Here is a tiny trained network, its code and every weight. The questions are about switching its units off for an input and a class, where a switched-off unit gives its printed mean instead of its output.

import numpy as np


def w(rows, s, z=0):
    codes = np.array(rows[::2]) - 128.0
    scale = np.full(codes.shape[1], s)
    scale[-1] = z or s
    return codes * scale


def f(y):
    return np.maximum(y, 0)


def log_softmax(a):
    a = a - a.max(-1, keepdims=True)
    return a - np.log(np.exp(a).sum(-1, keepdims=True))


def net(x, mask):
    res = np.array(x, float).reshape(1, 6) / 4 @ E
    y = f(res @ A[0][:, :-1].T + A[0][:, -1])
    res = res + np.where(mask, y, B[0][:, -1]) @ B[0][:, :-1]
    return log_softmax(res[-1] @ U[:, :-1].T + U[:, -1])


A, B = {}, {}
E = w([
[127,128,129],'x0',
[58,219,32],'x1',
[202,228,180],'x2',
[128,127,127],'x3',
[251,105,29],'x4',
[129,128,129],'x5',
],0.011)
A[0] = w([
[76,164,110,179],'N0',
[56,86,141,79],'N1',
[79,99,130,86],'N2',
[71,95,129,83],'N3',
[69,154,145,118],'N4',
[107,61,82,27],'N5',
[139,169,27,127],'N6',
[128,87,89,83],'N7',
[164,84,173,150],'N8',
[87,146,83,178],'N9',
[134,62,59,99],'N10',
[125,168,52,113],'N11',
[114,95,206,172],'N12',
[222,191,112,75],'N13',
[98,153,115,71],'N14',
[121,199,202,88],'N15',
[199,65,139,139],'N16',
[199,69,138,158],'N17',
[134,174,5,189],'N18',
[188,172,141,77],'N19',
[147,39,159,161],'N20',
[217,104,39,5],'N21',
],0.017,0.0024)
B[0] = w([
[109,168,153,193],'N0',
[121,90,87,216],'N1',
[181,90,92,187],'N2',
[157,113,81,196],'N3',
[62,105,152,193],'N4',
[194,161,90,201],'N5',
[97,161,155,226],'N6',
[182,117,79,175],'N7',
[139,197,129,200],'N8',
[141,189,155,195],'N9',
[181,82,74,211],'N10',
[100,181,134,204],'N11',
[69,150,161,211],'N12',
[168,89,66,232],'N13',
[115,157,149,161],'N14',
[169,48,49,199],'N15',
[86,182,162,219],'N16',
[72,182,164,219],'N17',
[114,164,173,251],'N18',
[190,140,81,194],'N19',
[139,189,143,220],'N20',
[40,3,144,252],'N21',
],0.014,0.015)
U = w([
[91,181,182,67],'0',
[77,52,108,254],'1',
[177,99,4,46],'2',
],0.02,0.0061)

Each question gives the input, the list of numbers given to net, and the class t.
The units are the neurons (one row each of A and B). Each row of codes is followed by its name. A weight is (code - 128) times the scale printed after its matrix; where a second scale follows, it is the last column's (A, B and U).
mask holds one flag per neuron, in row order. A switched-off neuron (its flag False) gives its mean, the last column of its row in B, instead of its output. The means were averaged over made-up inputs and are rounded, as every weight is.
A unit's drop is (log p(t) with every unit on - log p(t) with that unit switched off) / (log p(t) with every unit on - log p(t) with every unit switched off).
The circuit of an input: a set's keep is (log p(t) with only the set's units on - log p(t) with every unit switched off) / (log p(t) with every unit on - log p(t) with every unit switched off). Starting from the 12 units with the biggest drops (on a tie, the unit counted first), units are removed one at a time, each time the one whose removal leaves the highest keep (on an exact tie, the one counted first), for as long as the keep stays at least 0.8.
circuit, biggest first: the units of the circuit, biggest drop first
most important unit: the unit with the biggest drop
top k neurons: the k neurons with the biggest drops, biggest first
drop of u: that unit's drop, to one decimal
input [-8,6,2,1,-7,3], class 1: most important unit : N15
input [-3,0,6,-5,-5,4], class 2: top 2 neurons : (N15; N21)
input [-1,-4,6,-5,7,0], class 1: top 3 neurons : (N21; N13; N17)
input [-6,2,8,8,-8,4], class 1: top 2 neurons : (N15; N4)
input [2,3,6,6,-4,-8], class 2: top 2 neurons : (N15; N21)
input [1,3,4,7,-3,-7], class 2: top 3 neurons : (N15; N21; N17)
input [-2,-4,5,-4,-3,8], class 2: top 2 neurons : (N15; N21)
input [-3,-6,3,2,-8,1], class 1: top 2 neurons : (N15; N12)
input [-8,-7,0,0,8,-7], class 1: top 4 neurons : (N21; N13; N10; N18)
input [-5,3,-7,-6,-6,4], class 2: top 2 neurons : (N21; N3)
input [-6,-4,5,8,-2,-3], class 2: top 4 neurons : (N15; N18; N21; N6)
input [-3,3,5,0,-6,-8], class 1: top 2 neurons : (N15; N4)
input [0,-6,-7,-4,-3,4], class 2: drop of N18 : 0.3
input [-2,1,3,-8,5,0], class 1: circuit, biggest first : (N21)
input [1,-1,6,-6,-7,-1], class 1: drop of N15 : 0.9
input [-6,4,-3,3,-2,-7], class 0: drop of N21 : 0.3
